In the rows, zero is written as 128.
Each row of numbers belongs to one of the objects below and depends on some of the facts about them. Some rows are named. Which object is each other row?

Facts:
<1004>	σ	<33>; <1004>	σ	<350>; <1014>	σ	<321>
<1039>	σ	<534>; <1039>	σ	<90>; <1109>	σ	<245>
<1109>	σ	<811>; <1109>	σ	<1562>; <1109>	σ	<1491>
<1150>	σ	<790>; <1154>	σ	<534>; <1154>	σ	<878>
<1154>	σ	<702>; <117>	σ	<4>; <117>	σ	<516>
<117>	σ	<1502>; <1192>	σ	<398>; <1192>	σ	<795>
<1192>	σ	<245>; <1192>	σ	<112>; <1199>	σ	<1073>
<1248>	σ	<90>; <1248>	σ	<617>; <1253>	σ	<112>
<1257>	σ	<6>; <1257>	σ	<754>; <1274>	σ	<1277>
<1274>	σ	<6>; <1274>	σ	<617>; <1284>	σ	<1277>
<1284>	σ	<192>; <1289>	σ	<4>; <1289>	σ	<68>
<1338>	σ	<1206>; <1338>	σ	<1501>; <1365>	σ	<1393>
<1365>	σ	<1343>; <1383>	σ	<1303>; <1383>	σ	<60>
<1401>	σ	<409>; <1401>	σ	<908>; <1425>	σ	<396>
<1425>	σ	<1303>; <1460>	σ	<1559>; <1460>	σ	<672>
<1460>	σ	<113>; <1462>	σ	<1498>; <1535>	σ	<108>
<1535>	σ	<1054>; <1535>	σ	<187>; <167>	σ	<7>
<167>	σ	<6>; <167>	σ	<1073>; <167>	σ	<358>
<181>	σ	<365>; <181>	σ	<797>; <181>	σ	<1485>
<181>	σ	<192>; <211>	σ	<1188>; <211>	σ	<1508>
<230>	σ	<1502>; <239>	σ	<424>; <261>	σ	<1206>
<261>	σ	<424>; <261>	σ	<1260>; <261>	σ	<777>
<363>	σ	<516>; <363>	σ	<1303>; <363>	σ	<617>
<363>	σ	<60>; <372>	σ	<73>; <390>	σ	<1393>
<390>	σ	<659>; <390>	σ	<577>; <390>	σ	<1352>
<41>	σ	<7>; <450>	σ	<771>; <450>	σ	<197>
<450>	σ	<1259>; <450>	σ	<1182>; <482>	σ	<409>
<482>	σ	<1562>; <491>	σ	<1194>; <491>	σ	<425>
<491>	σ	<1440>; <546>	σ	<534>; <546>	σ	<321>
<546>	σ	<60>; <558>	σ	<421>; <558>	σ	<154>
<591>	σ	<1491>; <591>	σ	<1440>; <609>	σ	<245>
<612>	σ	<1277>; <612>	σ	<908>; <623>	σ	<534>
<623>	σ	<419>; <623>	σ	<1070>; <645>	σ	<1148>
<645>	σ	<875>; <652>	σ	<1047>; <652>	σ	<1098>
<652>	σ	<776>; <691>	σ	<560>; <691>	σ	<192>
<691>	σ	<1502>; <70>	σ	<1070>; <70>	σ	<986>
<80>	σ	<854>; <810>	σ	<878>; <810>	σ	<1458>
<812>	σ	<1277>; <812>	σ	<4>; <812>	σ	<60>
<820>	σ	<1049>; <827>	σ	<4>; <827>	σ	<1147>
<831>	σ	<1358>; <847>	σ	<1485>; <856>	σ	<1358>
<895>	σ	<91>; <895>	σ	<1559>; <895>	σ	<1147>
<942>	σ	<1431>; <942>	σ	<1070>; <944>	σ	<1043>
<944>	σ	<1303>; <944>	σ	<1098>; <960>	σ	<1188>
<960>	σ	<1049>; <960>	σ	<91>; <960>	σ	<577>
<963>	σ	<61>; <963>	σ	<90>; <991>	σ	<359>
<991>	σ	<396>; <991>	σ	<90>; <991>	σ	<854>
<991>	σ	<516>; <991>	σ	<672>; <1004>	Ω	guka
<1014>	Ω	buva; <1039>	Ω	zemine; <1043>	Ω	buva
<1047>	Ω	buva; <1049>	Ω	guka; <1054>	Ω	buva
<1070>	Ω	guka; <1073>	Ω	buva; <108>	Ω	gragu
<1098>	Ω	zemine; <1109>	Ω	guka; <112>	Ω	guka
<113>	Ω	buva; <1147>	Ω	guka; <1148>	Ω	guka
<1150>	Ω	guka; <1154>	Ω	buva; <117>	Ω	buva
<1182>	Ω	guka; <1188>	Ω	buva; <1192>	Ω	buva
<1194>	Ω	buva; <1199>	Ω	guka; <1206>	Ω	gragu
<1248>	Ω	gragu; <1253>	Ω	zemine; <1257>	Ω	buva
<1259>	Ω	buva; <1260>	Ω	guka; <1274>	Ω	guka
<1277>	Ω	guka; <1282>	Ω	guka; <1284>	Ω	guka
<1289>	Ω	gragu; <1303>	Ω	buva; <1338>	Ω	zemine
<1343>	Ω	guka; <1352>	Ω	guka; <1358>	Ω	guka
<1365>	Ω	guka; <1383>	Ω	guka; <1393>	Ω	guka
<1401>	Ω	guka; <1425>	Ω	buva; <1431>	Ω	gragu
<1440>	Ω	guka; <1458>	Ω	gragu; <1460>	Ω	buva
<1462>	Ω	guka; <1485>	Ω	buva; <1491>	Ω	guka
<1498>	Ω	zemine; <1501>	Ω	buva; <1502>	Ω	guka
<1508>	Ω	buva; <1535>	Ω	guka; <154>	Ω	buva
<1559>	Ω	buva; <1562>	Ω	buva; <167>	Ω	buva
<181>	Ω	gragu; <187>	Ω	guka; <192>	Ω	zemine
<197>	Ω	zemine; <211>	Ω	guka; <230>	Ω	buva
<239>	Ω	buva; <245>	Ω	zemine; <261>	Ω	buva
<321>	Ω	guka; <333>	Ω	gragu; <33>	Ω	gragu
<350>	Ω	guka; <358>	Ω	guka; <359>	Ω	guka
<363>	Ω	guka; <365>	Ω	gragu; <372>	Ω	guka
<390>	Ω	buva; <396>	Ω	buva; <398>	Ω	guka
<409>	Ω	buva; <419>	Ω	zemine; <41>	Ω	guka
<421>	Ω	guka; <424>	Ω	guka; <425>	Ω	buva
<450>	Ω	guka; <46>	Ω	zemine; <482>	Ω	guka
<491>	Ω	guka; <4>	Ω	guka; <516>	Ω	guka
<534>	Ω	gragu; <546>	Ω	guka; <558>	Ω	zemine
<560>	Ω	buva; <577>	Ω	buva; <591>	Ω	guka
<609>	Ω	buva; <60>	Ω	buva; <612>	Ω	guka
<616>	Ω	buva; <617>	Ω	gragu; <61>	Ω	guka
<623>	Ω	guka; <645>	Ω	buva; <652>	Ω	buva
<659>	Ω	zemine; <672>	Ω	gragu; <68>	Ω	guka
<691>	Ω	guka; <6>	Ω	guka; <702>	Ω	guka
<70>	Ω	guka; <73>	Ω	guka; <754>	Ω	buva
<771>	Ω	guka; <776>	Ω	buva; <777>	Ω	guka
<790>	Ω	guka; <795>	Ω	buva; <797>	Ω	guka
<7>	Ω	guka; <80>	Ω	gragu; <810>	Ω	zemine
<811>	Ω	guka; <812>	Ω	buva; <820>	Ω	guka
<827>	Ω	gragu; <831>	Ω	zemine; <847>	Ω	guka
<854>	Ω	buva; <856>	Ω	gragu; <875>	Ω	guka
<878>	Ω	guka; <895>	Ω	guka; <908>	Ω	guka
<90>	Ω	buva; <91>	Ω	guka; <942>	Ω	gragu
<944>	Ω	buva; <960>	Ω	guka; <963>	Ω	buva
<986>	Ω	guka; <991>	Ω	guka

Named rows:
[125 130 127 124 173 105 141 128 126 102 112 126 129 166 123 167 127 120
 120 127  98 113 135 165 119 104 175 126 122 133 144 130 113 128 127 113
 109 100 135 115 122 130 144 141]: <1284>
[ 94 121 130 122 132 114 140 115 154 106 116 126 128  92 116  71 127 111
 117 126 114 125 129  77 115 197  87 127 116 148 121 124 131 124 127 166
 119 138 117 110 113 158 116 150]: <812>
[128 125 129 123 156 105 143 131 115 105 116 127 125 167 139 153 127 141
 127 128 110 107 113 177 123  97 179 130 115 123 126 123 111 128 130 116
 115 113 137 112 122 127 125 140]: <1365>
[ 97 148 126 122 130 109 147 116 145 105 120 128 127  94 115  70 126 126
 115 126 130 138 104  78 115 167  93 131 118 127 123 126 132 124 133 128
 135 178 132 112 115 155 114 137]: <390>
[129 126 116 129 114 118 130 115  89 210 133 125 126  91 119 110 125 147
 191 129 108 139 126 127 160 126  83 122 116 119 125 122 178 136 154 134
 131  97 113 207 112 192 154 125]: <942>
[147 125 130 122 154 106 133 132 128 105 117 123 128 167 138 163 129 120
 126 129 111 112 130 157 125  96 167 125 119 119 126 122 113 126 129 113
 118 112 131 113 127 119 135 146]: <1462>
[106 122 125 121 133 116 133 115 167 108 116 132 127  95 116  72 127 111
 117 128 121 145 135  72 112 191  88 131 116 127 122 120 133 128 128 164
 128 190 117 111 113 129 123 134]: <230>
[105 124 138 126 114 110 129 115 159 131 118 132 126  94 120  71 124 109
 115 127 139 157 132  77 123 172  89 131 118 128 124 121 139 122 132 141
 150 156 116 109 113 138 121 187]: <1014>
[164 124 127 123 142 106 138 119 112 110 115 123 145 163 136 156 132 111
 122 126 101 110 116 152 137  97 159 127 116 145 127 129 117 120 128 117
 115  85 127 111 117 120 131 134]: <41>
[128 130 116 130 114 153 132 113  93 174 119 126 125  91 123 129 128 163
 175 129  99 114 126 112 156 133  77 119 142 119 122 120 148 138 137 158
 118  85 112 195 113 194 133  86]: <1248>
[121 124 137 124 136 115 121 130 123 121 122 126 130 171 158 171 126 135
 116 132 172 112 153 139 120 100 204 126 115 124 124 139 111 130 126 115
 122  93 154 119 150 120 121 102]: <811>
[127 126 121 126 120 129 124 126 107 108 113 124 122 160 124 196 126 139
 117 129 121 112 137 158 127 112 177 129 117 153 154 176 113 126 124 113
 111  94 114 115 145 119 119 116]: <1277>
[134 123 132 121 130 116 119 132 123 125 121 123 127 167 149 175 128 133
 119 134 168 114 150 139 122  98 194 128 114 121 127 137 110 128 126 114
 127 106 139 116 152 120 122 105]: <1440>
[126 129 118 125 120 143 121 123 116 107 116 124 124 166 143 209 125 152
 122 133 120 110 150 153 128  98 143 121 132 138 144 152 113 133 120 114
 116  98 113 109 144 118 119 111]: <516>
[124 128 114 145 109 167 114 116  94 244 131 131 126  89 117 146 127 176
 188 130 137 147 136 125 174 136  82 122 116 119 122 130 159 138 147 127
 143  94 116 210 121 148 125 117]: <534>
[179 126 119 126 138 114 132 139 153 127 117 125 134 149 133 185 139 110
 134 132 123 122 123 121 120  96 153 122 120 118 128 127 112 124 127 116
 126 161 115 114 147 117 146 116]: <1182>
[130 125 133 123 129 117 122 132 123 125 120 127 125 168 153 175 126 135
 119 131 172 116 152 136 123  97 196 128 117 124 128 140 112 130 125 117
 123 102 141 117 155 119 120 104]: <112>
[105 149 122 126 109 152 130 115 132 113 123 129 124  95 117  71 127 141
 115 125 167 151 106  77 114 179  95 131 121 128 122 121 127 125 129 124
 152 193 119 109 111 120 116 106]: <1188>

Rows to name:
No name comes twice in this set of rows, the named rows included.
[151 142 123 131 106 148 126 116 137 154 114 133 143  95 119  69 140 105
 115 125 138 125 108  74 126 189  86 135 117 164 123 133 155 124 127 115
 141 138 111 111 111 116 117 114]  <1073>
[135 135 124 127 110 141 126 116 139 145 113 132 135  97 118  75 133 107
 116 125 137 125 114  76 123 187  84 130 119 159 122 131 148 122 124 124
 139 138 113 112 112 120 115 117]  <754>
[138 130 118 120 148 119 142 116  91 154 127 128 126  89 118 122 126 143
 173 125  95 117 119 107 124 162  86 123 123 120 121 125 167 149 146 165
 112 118 108 210 113 192 164  85]  <181>
[142 135 130 122 126 111 144 115 148 123 114 125 165  94 119  69 134 107
 117 125 101 113 108  74 125 184  85 127 115 165 122 121 165 121 127 124
 125 118 119 111 116 138 123 140]  <167>
[ 94 130 115 163 108 192 120 182 122 120 207 125 126  92 118  91 134 108
 115 123  98 123  99 204 135 111  85 136 245 135 136 127 112 128 120 116
 115 121 129 156 166 117 114  97]  <1098>
[102 128 155 139 117 138 112 180 104 106 224 125 126  90 124  73 131 105
 118 126  98 115 105 182 150 109  83 143 225 127 128 127 185 127 117 124
 121 125 191 175 123 121 151 139]  <1338>
[ 83 132 135 153 107 188 116 175 116 136 218 132 128  92 117  70 131 112
 115 128 122 150 110 148 127 138 113 132 197 128 130 123 148 127 118 114
 123 106 209 185 194 119 118  81]  <245>
[174 125 119 123 178 107 147 137 170 115 116 124 150 153 139 156 134 106
 133 129  97 121 121 131 117  98 146 119 124 115 125 123 112 124 130 115
 118 151 129 112 122 122 173 140]  <450>
[100 126 149 125 117 105 130 115 163 135 116 128 123  94 114  69 125 108
 117 125 129 176 140  81 130 162  88 127 117 121 121 123 157 123 142 135
 160 162 114 112 113 152 129 237]  <1154>
[106 122 131 127 121 115 132 114 161 121 115 127 125  95 120  72 129 110
 115 125 122 160 142  74 122 160  79 123 114 133 123 124 134 123 129 151
 150 152 116 109 115 135 121 162]  <963>

Now the same objects, written a new way:
Named rows:
[143  95  74 106 114 123  97  98  85 151  73 116 109  85 123  83 129 186
 146 117 154 134 162  73 122  82 175 115 123  99  98 112 190  97 130  92
 135 140 180]: <60>
[121 151 153 129 135 136  96 132 121 151 129 133 138 123 126 135 148 125
 124 116 153 147  91 168 121 119 124 141  98 136 137 159 121 123 129 137
 132 109 116]: <875>
[104 142 151 100 119 131 110 134 124 149 170 131 144 133 128 161 129 134
 127 132 132 115 102 166 138 136 121 117 116 157 153 168 115 119 106 169
 139 122  97]: <1282>
[ 97 138 149  84 116 118 120 136 123 147 194 135 164 144 127 186 108 133
 123 139 108 105 105 160 147 145 113  97 122 170 169 183 109 121  91 191
 142 132  83]: <1343>
[146 141 104 193 110 176 119 121 183  94 170 166 118 164 114  45 162 115
 154 152 109 166 147  89 133 170 189 171 122  54  81  87 121 119 154 133
  79 138 155]: <827>
[135 151 168 145 139 148  78 134 126 153 105 134 125 115 125 117 160 113
 128 113 175 169  86 171 121 110 126 155  94 126 117 143 128 107 146 117
 134 102 127]: <777>
[ 96 119 158 148  91 100 148 120 221 148 156 137 116 134 204 133 147 144
 132 130 152  90  92 130 143  98 116 211 114 144 130 159 167 180 141 152
 142  70 132]: <612>
[125  96  85 109 116 116 159 101 104 118 112 114  98 104 137 118 104 129
 104 124 105 120 179  83 135 138 133 101 138  97 135 106 173 164 126  98
 140 177 150]: <1014>
[151  94  88 111 110 104 136 115  56 144  74 115 125 111 112 119 105 123
 155 137 126 147 164  90 106 123 133 130 129 127 134 111 133 107 124  88
 141 160 139]: <1194>
[121 161 154 107 110 143 101 125 149 145 124 132 133 147 135 154 123 118
 111 118 147 118  82 152 115 124 128 118 123 163 159 161 109 130 121 169
 143 136 106]: <112>
[123 155 157 138 173 147 162 129 190  92  65 136 106 143 108 105  88 145
  96 112 114 132 115  94 113 131 105 117 223 128 100  80 106 166 136 120
 121 110 142]: <1253>
[107 127  34 130 134 202 155 123 183  80 200 116 130 103 107  91 125 178
 152 137  59 142 124 169  90 131 146  98  88 133 140 138 110 127 115 120
  53 191 140]: <534>
[128 154 166 137 142 129  83 148 107 142 152 138 143 122 120 133 145 103
 113 118 154 165 104 171 131 138 121 142 103 120 141 138 121 115 132 135
 144  94 113]: <1049>
[140  93  78  96 105  94 147 114  58 138  83 109 136 113 113 132  88 128
 150 147 115 128 166  88 114 132 125 119 132 137 148 122 130 106 107 108
 136 168 132]: <425>
[152 104  90  91 129 107 131 125  93 123 124 120  99 122 123 147 123 144
 113 113 131  65 215  64 155  96 172  51 164 112 115  90 167 107 128 136
 162 138 151]: <1425>
[126 152 157 135 138 136  88 134 123 154 126 134 136 125 125 123 147 117
 120 117 163 153  89 166 127 125 118 149  99 128 133 151 124 113 135 134
 131 107 120]: <790>
[149  82  86 109 128  75 148 145  48 129 120 112 146 107 116 131  86 119
 156 135 116 143 183 103 116 118 104 137 131 124 157 109 131 107 112 100
 147 122 125]: <1073>
[136  84  82  97 112  74 151 125  53 135 107 110 143 114 116 142  87 132
 159 142 114 116 170  94 117 129 123 122 137 137 151 120 126 106 107 104
 137 148 124]: <754>

Name these rows:
No name comes twice in this set of rows, the named rows included.
[108 103 149 135 105  76 157 145 219 134 198 136 134 146 186 158 145 139
 139 133 136  71 117 146 159  88 123 183 122 161 129 156 164 162 130 154
 157  51 116]  <1274>
[107 159  70 197 151 137 168 146 118  75 147 127  35 121 186 145 228 127
 152 135  81 104 146  91 174 129 119 129 111 116  77 108  41 115 138 160
  16 159 150]  <856>
[130  68 106 135  76  96 144  79 147 143  97 132 123 126 159  82 129 175
 146 148 131 103 178  45 157 128 177 173 143  85  81 110 207 152 132 111
 140 126 171]  <812>
[150 125  57 162 132 145 131 158 184 105 173 131 136 134 115  88 161 163
 194 132 118 131 135 129  81  68 170 163 107 148 106  98  97  73 149 128
  68 112 148]  <617>
[201  70 106 147 120 125 167 104 118 121  51  72 175 120  70 141 161 127
 158 132 121 123 163 153  81  79 159 109 100 161  94  95 144 104 164  19
 112 160 166]  <90>
[109 136 147 126 107 119 109 125 160 159 120 129 135 120 160 131 131 141
 138 123 159 132  82 155 122 104 113 177 101 159 140 164 131 132 126 143
 126  96 121]  <908>
[169 135 189 166 139 150 117 131 181 122 135 131 150 155 109 153 214  97
 104 115 150 100 119 187 141 103 165 104 107 137  92 118 150 135 177 103
 142 104 141]  <991>
[ 92 107 142 123  89  91 123 116 190 164 149 129 145 129 180 124 127 178
 165 143 152 107  81 143 133 100 122 226 103 171 127 184 157 138 113 157
 131  74 124]  <1277>
[ 97 143 141 121 144 170 114 105 208 130 172 131 100  99 149 112 169 161
  75 103 138 119  96 181 154 117 147  96  95 100 111 156 206 187 143 123
 130 134 153]  <546>
[ 85 145 136 101 133 150 119 121 130 135 178 129 133 101 127 131 111 134
 102 123 123 156  85 187 131 162 104 117  84 125 167 181 148 164 103 138
 126 147 106]  <1070>
[128 110 150 151 204 174 198 114 224  62 110  99 152 123  61 126 138 173
 103 121  79 118 112 175 111 119 116  79 178 145  73  95 142 194 142  55
  88 122 155]  <1039>
[121 176 160 110  97 162 129 112 204 133 127 139  99 165 182 169 111  90
  82 112 138  74  99 128 120 126 121  99 162 165 174 144 122 176 134 184
 169 160 105]  <1109>

Now the same objects, written a new way:
Some rows with their names:
[152 126 137  48 144  92 117 125 122  91 102 163 156 114 134 100 115 170
 144 118 140 103 127 132 151 113 110 129 116 140 122  93]: <616>
[150 128 126  20 136 144 121 127 113  98 105 173 149 114 131 111 118 182
 129 122 152  84 129 141 145 113 109 132 129 148 130  95]: <1425>
[ 86 109 136 188 107 184 129  98 116 125 117 100 136 142 135 112 128  87
 135 142 123 135 163 137 117 118 119 115 105 151 135  76]: <7>
[105 132 168 168  95 128 125 128 112 131 119 126 115 161 142 126 139 111
 154 124 134 117 155 142 119 116 128 120 118 144 133 100]: <960>
[ 90 116 134 150 112 126 122 113 138 134 108 127 111 156 142 124 122  86
 126 128 138 131 153 138 118 105 131 135  98 149 153 112]: <623>
[ 76 117 134 170 112 138 118 101 134 132 110 114 123 132 138 109 122  59
 130 136 130 130 150 133 128 120 129 131  86 138 158 126]: <1070>
[ 98 121 150 176 106 165 127 112 117 131 119 118 128 134 129 118 138  88
 129 139 127 119 149 143 117 120 129 126 103 144 163 113]: <68>
[100 117 134 151 107 180 129 120 115 134 118 125 118 154 133 130 133 108
 120 136 139 116 155 148 109 110 127 129 114 157 159 100]: <363>
[ 96 119 145 186 112 128 123 115 118 126 119 110 131 146 137 111 126  86
 138 135 129 133 146 135 118 119 129 125  97 143 149 108]: <350>
[165 125 147  37 144 130 125 118 125  94  99 179 152 107 125 109 129 184
 130 116 137  93 125 139 143 108 113 131 120 142 141  94]: <230>
[145 116  83  75 132 161 119 133 155 110  99 101 116 109 133 121 117 120
 152  99 116 154 120 114 117 110 138 160 167 124 102 174]: <942>
[169  88 127 142 112  78 132 113 177  99 121 146 144 142 138 124 116  90
 152  95 169 128  63 132 107 164 112 128 160 133 149 136]: <1338>
[163 124 102  83 124 208 125 141 133 112 111 105 122 102 125 127 135 147
 158 104 111 134 122 124 110 118 138 152 182 125 105 166]: <827>
[161  84 126 138 109  81 131 103 195  99 114 145 140 128 143 126 123  87
 157  95 162 130  82 133 120 165 112 119 159 130 144 128]: <831>
[118 114 152 168 115 156 134 113 130 129 112 128 123 148 129 126 141 113
 123 132 124 129 154 144 109 105 131 127 106 153 165  90]: <1284>
[ 97 110 137 178 107 169 131 107 117 125 117 108 129 158 137 120 128 104
 135 136 128 137 166 139 111 109 119 118 111 155 131  66]: <41>
[140 125  88  86 118 232 119 135 125 113 115  93 130  83 123 115 128 117
 155 116 113 129 118 123 116 132 135 151 175 118 108 185]: <672>
[112 117 158 187 118 151 130 105 128 126 114 119 131 135 127 116 139  91
 127 132 118 132 143 138 114 114 131 128  93 142 171 108]: <797>

Rows to name:
No name comes twice in this set of rows, the named rows included.
[159 118 126  52 149  54 118 148 141  89 107 163 156 118 140 103 120 200
 140 127 141 100 141 136 161 110 120 116 124 146 134  94]  <609>
[147 135 154  50 131 108 116 118 115  92 105 165 154 103 136  99 123 165
 158 117 138  92 130 133 158 123 110 124 121 131 112  98]  <1508>
[127 117  75  81 128 211 115 119 146 112 104  91 126  79 127 111 118  94
 148 112 111 142 118 116 123 125 137 158 158 115 111 191]  <534>
[ 85 119 132 168 105 171 123 111 119 133 118 114 126 136 134 116 127  80
 127 142 135 119 150 141 119 123 128 127 101 146 158 113]  <61>
[162 125 149  45 146 133 124 111 129  92  99 171 158  96 123 102 129 170
 130 119 131  98 125 135 149 114 113 132 112 137 147 101]  <560>
[142 136 145  45 130 138 117 119 109  97 108 167 156  93 131 100 125 165
 146 124 141  82 128 136 156 129 110 127 121 132 128 108]  <1559>
[ 92 121 150 179 105 185 126 105 116 132 119 114 130 122 127 114 139  84
 128 144 124 116 148 145 119 126 129 124 100 140 169 120]  <4>
[ 81 117 137 169 112 130 120 105 131 131 109 114 122 139 140 112 121  67
 131 133 132 132 149 132 126 115 130 130  90 141 155 121]  <986>
[142 127 125  39 137 147 118 122 110  96 107 160 159 102 129 100 116 162
 131 129 146  89 125 137 150 123 109 131 122 140 131 104]  <1043>
[ 99 118 146 182 111 125 124 120 117 128 118 112 129 152 137 115 127  91
 136 134 130 133 149 137 117 116 129 126 103 146 149 105]  <1282>
[139 114  79  92 125 246 123 121 132 110 111  88 134  79 121 115 127 115
 145 118 107 137 125 122 115 126 134 148 174 122 109 169]  <617>
[ 81 117 134 167 108 166 121 106 124 133 115 113 124 132 134 113 126  69
 124 139 132 122 152 140 123 120 129 129  94 142 161 121]  <321>
[ 86 109 134 182 107 195 129  96 118 125 118 102 136 134 130 113 131  86
 130 145 122 131 163 140 117 120 120 115 104 149 142  77]  <6>
[165 119 126  46 149  48 119 151 140  89 106 167 152 125 140 107 119 206
 141 123 144 100 141 135 157 106 120 119 127 149 131  90]  <1192>
[152 117 129  37 142 140 126 112 123  89  99 165 156 121 133 109 119 185
 135 118 139 105 144 136 145 104 102 121 129 151 109  56]  <1257>

